Here is a tiny trained network, its code and every weight. The questions are about switching its units off for an input and a class, where a switched-off unit gives its printed mean instead of its output.

import numpy as np


def w(rows, s, z=0):
    codes = np.array(rows[::2]) - 128.0
    scale = np.full(codes.shape[1], s)
    scale[-1] = z or s
    return codes * scale


def f(y):
    return np.maximum(y, 0)


def log_softmax(a):
    a = a - a.max(-1, keepdims=True)
    return a - np.log(np.exp(a).sum(-1, keepdims=True))


def net(x, mask):
    res = np.array(x, float).reshape(1, 3) / 4 @ E
    y = f(res @ A[0][:, :-1].T + A[0][:, -1])
    res = res + np.where(mask, y, B[0][:, -1]) @ B[0][:, :-1]
    return log_softmax(res[-1] @ U[:, :-1].T + U[:, -1])


A, B = {}, {}
E = w([
[136,184,254,118,72,129,55,180,162],'x0',
[198,135,134,25,120,31,197,217,135],'x1',
[70,188,244,158,232,124,235,63,180],'x2',
],0.01)
A[0] = w([
[109,211,195,121,171,151,137,116,128,88],'n0',
[146,78,69,108,122,115,144,121,127,106],'n1',
[137,84,125,136,62,169,45,156,113,95],'n2',
[151,194,153,82,125,118,131,187,148,118],'n3',
[170,126,108,76,80,113,91,218,96,149],'n4',
[123,112,123,86,176,101,187,165,141,119],'n5',
[174,65,95,112,98,131,125,211,124,29],'n6',
[155,84,63,102,96,137,107,109,77,109],'n7',
[101,156,178,159,109,149,94,122,163,241],'n8',
[84,197,206,156,113,136,181,116,158,100],'n9',
[155,152,103,84,54,94,105,214,66,158],'n10',
[192,121,91,65,177,75,189,168,117,114],'n11',
[115,67,46,92,59,142,132,123,78,124],'n12',
[159,107,122,146,91,171,56,179,115,42],'n13',
[155,250,231,65,127,64,180,157,187,252],'n14',
[103,187,206,153,114,140,96,116,182,190],'n15',
[109,98,57,118,121,140,108,172,78,112],'n16',
[128,102,76,152,138,126,90,108,100,152],'n17',
[139,186,151,92,84,136,81,193,122,68],'n18',
[252,122,115,74,62,104,94,198,92,147],'n19',
[133,184,186,65,104,101,125,195,172,244],'n20',
[75,115,155,195,127,190,59,81,168,188],'n21',
[45,173,147,151,135,153,114,116,161,198],'n22',
[227,84,110,78,49,91,84,184,135,157],'n23',
[96,157,149,185,112,186,63,118,140,117],'n24',
[114,114,81,174,179,142,197,42,119,146],'n25',
[120,161,184,126,143,150,134,112,201,110],'n26',
],0.012,0.0042)
B[0] = w([
[187,158,249,157,49,175,57,173,51,194],'n0',
[138,117,119,196,119,174,83,125,57,180],'n1',
[60,37,197,48,194,105,132,145,55,194],'n2',
[98,48,90,101,211,90,201,149,216,176],'n3',
[148,166,21,171,172,139,198,193,191,215],'n4',
[54,70,157,42,183,136,123,142,73,192],'n5',
[104,82,39,155,175,113,150,155,166,192],'n6',
[208,131,159,197,63,185,62,145,78,200],'n7',
[164,143,110,201,74,187,54,159,79,182],'n8',
[201,138,224,144,69,106,40,172,70,206],'n9',
[117,101,28,187,161,138,250,171,232,218],'n10',
[26,33,206,88,206,99,98,74,105,225],'n11',
[197,119,143,207,115,186,35,113,50,214],'n12',
[11,45,169,25,188,76,211,132,166,179],'n13',
[218,58,220,78,61,100,60,238,103,255],'n14',
[156,140,116,234,86,231,64,146,101,194],'n15',
[207,179,183,199,81,174,61,171,68,192],'n16',
[142,147,119,224,128,165,73,208,95,178],'n17',
[85,86,95,76,212,53,196,197,211,173],'n18',
[122,109,2,98,178,105,188,199,241,237],'n19',
[58,30,100,84,231,57,215,160,220,204],'n20',
[38,29,121,183,175,230,131,110,66,216],'n21',
[69,96,92,139,170,214,106,136,128,188],'n22',
[105,136,9,195,165,137,223,184,233,234],'n23',
[50,68,179,170,191,234,84,37,31,187],'n24',
[35,43,122,133,163,227,120,134,118,228],'n25',
[167,85,159,175,64,178,61,173,76,182],'n26',
],0.0077,0.019)
U = w([
[115,193,111,88,88,133,98,129,175,107],'0',
[74,114,79,138,147,149,156,110,134,143],'1',
[222,136,85,159,99,130,127,150,153,107],'2',
[150,252,79,5,30,26,71,95,173,8],'3',
[139,115,184,135,107,156,70,102,66,166],'4',
[87,96,135,49,149,62,162,135,146,145],'5',
[201,227,125,29,17,22,89,20,224,8],'6',
],0.016,0.014)

Each question gives the input, the list of numbers given to net, and the class t.
The units are the neurons (one row each of A and B). Each row of codes is followed by its name. A weight is (code - 128) times the scale printed after its matrix; where a second scale follows, it is the last column's (A, B and U).
mask holds one flag per neuron, in row order. A switched-off neuron (its flag False) gives its mean, the last column of its row in B, instead of its output. The means were averaged over made-up inputs and are rounded, as every weight is.
A unit's drop is (log p(t) with every unit on - log p(t) with that unit switched off) / (log p(t) with every unit on - log p(t) with every unit switched off).
most important unit: the unit with the biggest drop
k most important neurons: the k neurons with the biggest drops, biggest first
drop when u is switched off: that unit's drop, to one decimal
input [-4,0,-2], class 2: most important unit : n24
input [-4,5,-6], class 2: 2 most important neurons : (n7 n16)
input [-6,6,-8], class 2: 2 most important neurons : (n7 n16)
input [1,-7,-7], class 4: 4 most important neurons : (n12 n7 n16 n20)
input [0,-3,-1], class 4: 3 most important neurons : (n23 n19 n10)
input [-1,-2,-8], class 2: 4 most important neurons : (n7 n16 n12 n11)
input [-7,7,-6], class 2: 2 most important neurons : (n7 n16)
input [7,-1,-5], class 1: 2 most important neurons : (n23 n14)
input [-8,-1,-5], class 2: 2 most important neurons : (n24 n21)
input [-4,3,-8], class 2: 3 most important neurons : (n7 n16 n12)
input [0,2,3], class 4: drop when n19 is switched off : 0.2
input [1,5,-1], class 5: drop when n23 is switched off : 0.0
input [-5,4,-4], class 2: drop when n7 is switched off : 0.2
